Each row has a name. After each piece below comes the name of the row it's from, unless a question asks for something else. Each question is about the rows just above it. Places in a row count from 1.

[-4.41  1.99 -2.53  0.23 -4.09  2.05 -1.10  0.59  4.89  1.14 -0.85 -2.25
 -6.10  5.16  2.13  1.33 -1.97  2.73 -2.07 -6.71 -0.79 -6.04 -0.41 -1.85
 -3.21  0.86 -0.49  1.80 -5.94 -3.97  1.41 -1.51  6.25 -1.20 -0.23 -0.06
  2.66 -0.66  2.13  0.53  0.96  0.76 -4.21  6.40  1.37  1.94 -2.43] = (19)
[ 0.58 -1.45 -0.56  0.99  2.81 -0.25  0.06 -3.82  0.98  2.34  0.44  0.08
  2.05 -0.11 -1.73  0.48 -0.12  0.71 -1.59  2.66  1.27 -1.86  2.52 -1.31
  3.60 -0.85  3.06 -0.62  1.20 -2.98 -1.88  1.26  0.45 -0.93  0.46 -0.84
 -0.63  0.96 -1.84 -3.30 -3.43  0.34  2.59 -1.11  4.76 -1.65  0.54] = (75)
[-4.93 -0.13  0.82  2.74 -3.70  1.33 -0.86  3.48  3.46  1.70  0.72 -1.97
 -4.07  2.74  3.38  1.91 -1.08  0.90 -3.20 -7.93  0.04 -8.53 -3.26  1.28
 -4.04  2.33 -0.42  0.43 -4.01 -4.17  1.44 -0.14  5.35 -2.76  2.16  3.28
  4.12 -0.78 -0.07  1.41  0.20 -0.03 -4.94  5.26  3.41  0.92  0.76] = (76)
q: [ 0.58 -1.45 -0.56  0.99  2.81 -0.25  0.06 -3.82  0.98  2.34  0.44  0.08
  2.05 -0.11 -1.73  0.48 -0.12  0.71 -1.59  2.66  1.27 -1.86  2.52 -1.31
  3.60 -0.85  3.06 -0.62  1.20 -2.98 -1.88  1.26  0.45 -0.93  0.46 -0.84
 -0.63  0.96 -1.84 -3.30 -3.43  0.34  2.59 -1.11  4.76 -1.65  0.54]  (75)
[-2.07] is at row and place  (19), 19
[-4.93 -0.13  0.82  2.74 -3.70  1.33 -0.86  3.48  3.46  1.70  0.72 -1.97
 -4.07  2.74  3.38  1.91 -1.08  0.90 -3.20 -7.93  0.04 -8.53 -3.26  1.28
 -4.04  2.33 -0.42  0.43 -4.01 -4.17  1.44 -0.14  5.35 -2.76  2.16  3.28
  4.12 -0.78 -0.07  1.41  0.20 -0.03 -4.94  5.26  3.41  0.92  0.76] is in which row?  (76)

[-0.97  8.11  1.37 -5.04 -1.04 -0.24 -1.04 -0.88 -1.04 -5.78  6.13 -8.69
 -1.04 -0.49  0.77 -1.34 -3.03 -1.72 -4.23 -0.88]  (28)
[-0.97  8.11  1.37 -1.34 -2.19 -0.24 -5.21 -0.88 -2.85 -5.78 -0.80  3.29
  0.52  1.49 -1.00  0.58 -4.27 -3.08 -1.72  3.79]  (18)
[-0.95  0.10 -0.90  3.94  1.71 -1.51  5.12  3.66 -4.35  3.99 -2.18 -1.57
  1.75  8.21  4.78 -2.05  3.69 -2.34  1.37  4.94]  (99)
Shared by (18) and (99):  [1.37]
At which places does (28) hold [-1.04]?  5 7 9 13
Shared by (99) and (28):  [1.37]
Where do [-0.97  8.11  1.37 -5.04 -1.04 -0.24 -1.04 -0.88 -1.04 -5.78  6.13 -8.69
 -1.04 -0.49  0.77 -1.34 -3.03 -1.72 -4.23 -0.88] appear?  (28)
Shared by (99) and (18):  [1.37]

[ 0.77  6.82  3.88  1.88  2.20 -1.85  8.11  0.17 -3.14 -0.47 -4.69  8.30
 -0.37 -3.12 -2.54] -> (37)
[-0.98  4.61  2.32  1.48 -0.98 -0.98  2.46 -1.68  0.26 -0.92 -0.81  4.59
  0.66 -0.51  2.80] -> (157)
[ 1.03  4.44  0.07  1.50 -1.07 -3.87  2.40 -2.92 -3.26  0.86 -1.08  4.38
 -0.11 -0.63 -5.52] -> (146)
[-1.25  7.05 -3.40  4.05  5.77 -0.13 -0.05 -3.44  1.17  0.33 -2.81  1.86
  1.12 -2.87  2.40] -> (89)
[-6.19  2.59  1.69  3.34  0.06 -0.73 -1.95 -1.25  5.68 -1.07 -1.95 -1.41
 -2.32  3.10  5.34] -> (116)
[-1.74  3.88 -0.27  3.34  3.46  2.46 -2.73 -0.62  2.53 -3.13 -1.72  0.91
  0.52 -1.65  9.52] -> (189)
[ 1.58  4.62  2.37  0.08 -0.40  3.17  4.49  3.43 -2.22 -1.87 -2.62  7.99
  0.88  0.62  5.45] -> (13)
[-0.90  6.27  0.82  1.63  5.81 -2.07  4.37  4.37  0.22 -3.24 -1.16  3.85
 -3.96  1.21  0.48] -> (109)
[-7.99  4.87  4.20  3.07  2.74 -0.62  5.15 -1.16 -4.03 -2.00 -2.52  1.41
  2.75  1.37 -0.99] -> (9)
The one value in (189) and (9):  [-0.62]
[4.62] is at row and place  (13), 2
Which row holds [ 0.77  6.82  3.88  1.88  2.20 -1.85  8.11  0.17 -3.14 -0.47 -4.69  8.30
 -0.37 -3.12 -2.54]?  (37)
Places of [-0.98] in row (157):  1 5 6
[4.38] is at row and place  (146), 12

[-3.82 -0.83 -6.18 -2.92 -0.87  0.59  5.12  0.94] -> (69)
[-3.86  3.16 -1.68  0.78 -5.51 -3.87 -2.11  1.34] -> (130)
[-3.86  3.16 -1.68  4.71 -5.51  2.50  8.42  0.77] -> (21)
[ 0.77  1.82 -2.20  0.77  1.81 -4.84 -0.98  1.81] -> (98)
q: [-3.82 -0.83 -6.18 -2.92 -0.87  0.59  5.12  0.94]  (69)
q: [-3.86  3.16 -1.68  4.71 -5.51  2.50  8.42  0.77]  (21)
Which value is in both (21) and (98)?  [0.77]
At which places does (98) hold [1.81]?  5 8
Row and place of [-0.98] in the named rows:  (98), 7

